[[63 76 29 76 63 67]
 [78 64 82 16 68 70]
 [27 90 56 85 55 57]] -> 82

[[5 4 6 3 6]
 [8 2 8 0 8]] -> 6

[[99 36 43 26 48]
 [91 67 29 41 68]
 [64 19 38 20 22]] -> 29

[[ 500 -599  -98  -63  -78  380  420]
 [ -64  -37 -466   52  533  -76 -278]
 [  30 -120  329 -140 -266   71 -363]] -> -466

[[-257  325  655   64 -337  -66]
 [-777 -524 -644  121  734  611]
 [-165 -148 -140  -67  -44  -45]] -> -644

[[109  81 141 228 126 118 155]
 [130  55  90  36  70   0 166]] -> 141

[[ 15 -49 -16  47]
 [  1 -34   2 -46]] -> -16
---
[  43  -11 -100  -38  -79   48] >> -100
[  87  -59   21   15   71  -76 -100] >> 21
[   4   -2  -63 -102] >> -63
[-21  56  88 -59  -7] >> 88
[ 31   8 -84  35  27  27] >> -84
[ 93 -45  76  54   2] >> 76
[-32  80  64 -70 114] >> 64
---
-0.014   0.154  -0.176   0.044 gives 0.154

 -5.0   14.9    5.4    2.8    6.3   14.0    2.3
 10.8   14.0    1.7   -0.3   19.8  -16.9   10.3
gives 14.0

-14.732    8.109   12.718   15.310
  8.247   -6.822   -0.930  -10.412
gives -6.822

  5.396  -10.867   -3.534    9.293
 -1.512   11.507   -4.028   -8.479
gives 11.507

 -9.925   13.700  -14.866   -2.262   -7.920   18.845 gives 13.700

  5.8  -11.5   10.2    2.7   12.0 gives -11.5

-0.11   0.15   0.09  -0.14 gives 0.15

-0.10  -0.15  -0.18   0.15  -0.14  -0.16 gives -0.15

-0.06   0.00   0.08  -0.15   0.13  -0.14   0.08 gives 0.00
---
[-7.011, 11.431, -7.204, 2.166, -0.930, -13.386] >> 2.166

[[28.250, 101.123, -163.220, -158.884, 92.532, -152.332],
 [151.320, 200.445, -190.767, -205.940, 65.511, 39.308]] >> -158.884

[15.3, -13.0, 18.8, -2.0, 10.5, 11.6] >> -2.0

[106.0, 171.6, 111.0, -132.0, 22.0, -182.2] >> -132.0

[0.025, -0.157, 0.143, 0.114, 0.137, -0.118] >> 0.114

[-0.124, 0.038, 0.141, 0.129, -0.027, -0.098] >> 0.129

[-0.05, 0.01, 0.06, -0.11, 0.15, 0.08] >> -0.11
---
[[36 47 61 80  8 42]
 [24 42 35 65 24 50]] out 24

[[  8 -43  16  33 -35  27]
 [  7 -15   0  23  -6  11]] out -6

[[42 84 47  2 34 49]
 [39 55 87 26 13 10]] out 13

[[242 709 817 350 598]
 [890 392 316 779 473]] out 779

[[ 99  73  40  77  52  59 212]
 [148  75 134  72 141  33 125]] out 33

[[-548 -734    9  -31 -392]
 [ 315  232  689  -96 -709]] out -96
---
[[ -40   61   95   51   55]
 [ -40  -49  -87  -74 -111]
 [  54  -16    5   22   77]] ==> -40

[[ 73 -79  71 -83]
 [ -3 -13  -3 -61]] ==> -3

[[ 48 -67  41  91]
 [ 79 -19 -40 112]] ==> 79

[[ 88  40  74 -86 -40 -74]
 [ 58 -88  65  86 -38 -64]
 [-76  66 -26  79  15  21]] ==> 58

[[ 33 -99 -12 -78 -82]
 [-12   3  16   5   1]] ==> -12

[[ 53 -34 -92 -15  59]
 [ 34  64  77  39   7]
 [ 63  49 -72 -26  14]] ==> 34

[[-108 -105 -100   51  -58]
 [  32  -20   39   65   59]] ==> 32

[[ 44 -11  42 -51 -25 -28]
 [-36   6  16  50   4  81]] ==> -36
---
[ 95  75 -40  48 -90  71] -> 95, 71
[ -6  95  38 -23 -79 -13  53] -> -6, 53
[ 23  21 101  69] -> 23, 69
[ 105   60   75 -111  -72  -53] -> 105, -53
[ 98   9  42  69  28 -73] -> 98, -73
[ 26 -74  38 -27  43 -67  81] -> 26, 81
---
Q: [2861 8588 6914 9172 7134]
A: 6914, 9172

Q:
[[ 439  725  595  551 -836]
 [-603 -163   45 -611  294]
 [ 719  499  266  810 -777]]
A: 45, 810

Q: [72 87 47  7 91]
A: 47, 91

Q: [514 520 792 377 320 126 602]
A: 377, 792

Q:
[[164  42 192 164 160  85   9]
 [ 70 183  92 118 122 167 179]
 [ 91 108  72  67  71  95 130]]
A: 118, 192

Q:
[[6 1 4 3 2 5 6]
 [4 6 3 4 4 6 3]
 [8 4 3 2 2 3 6]]
A: 4, 8
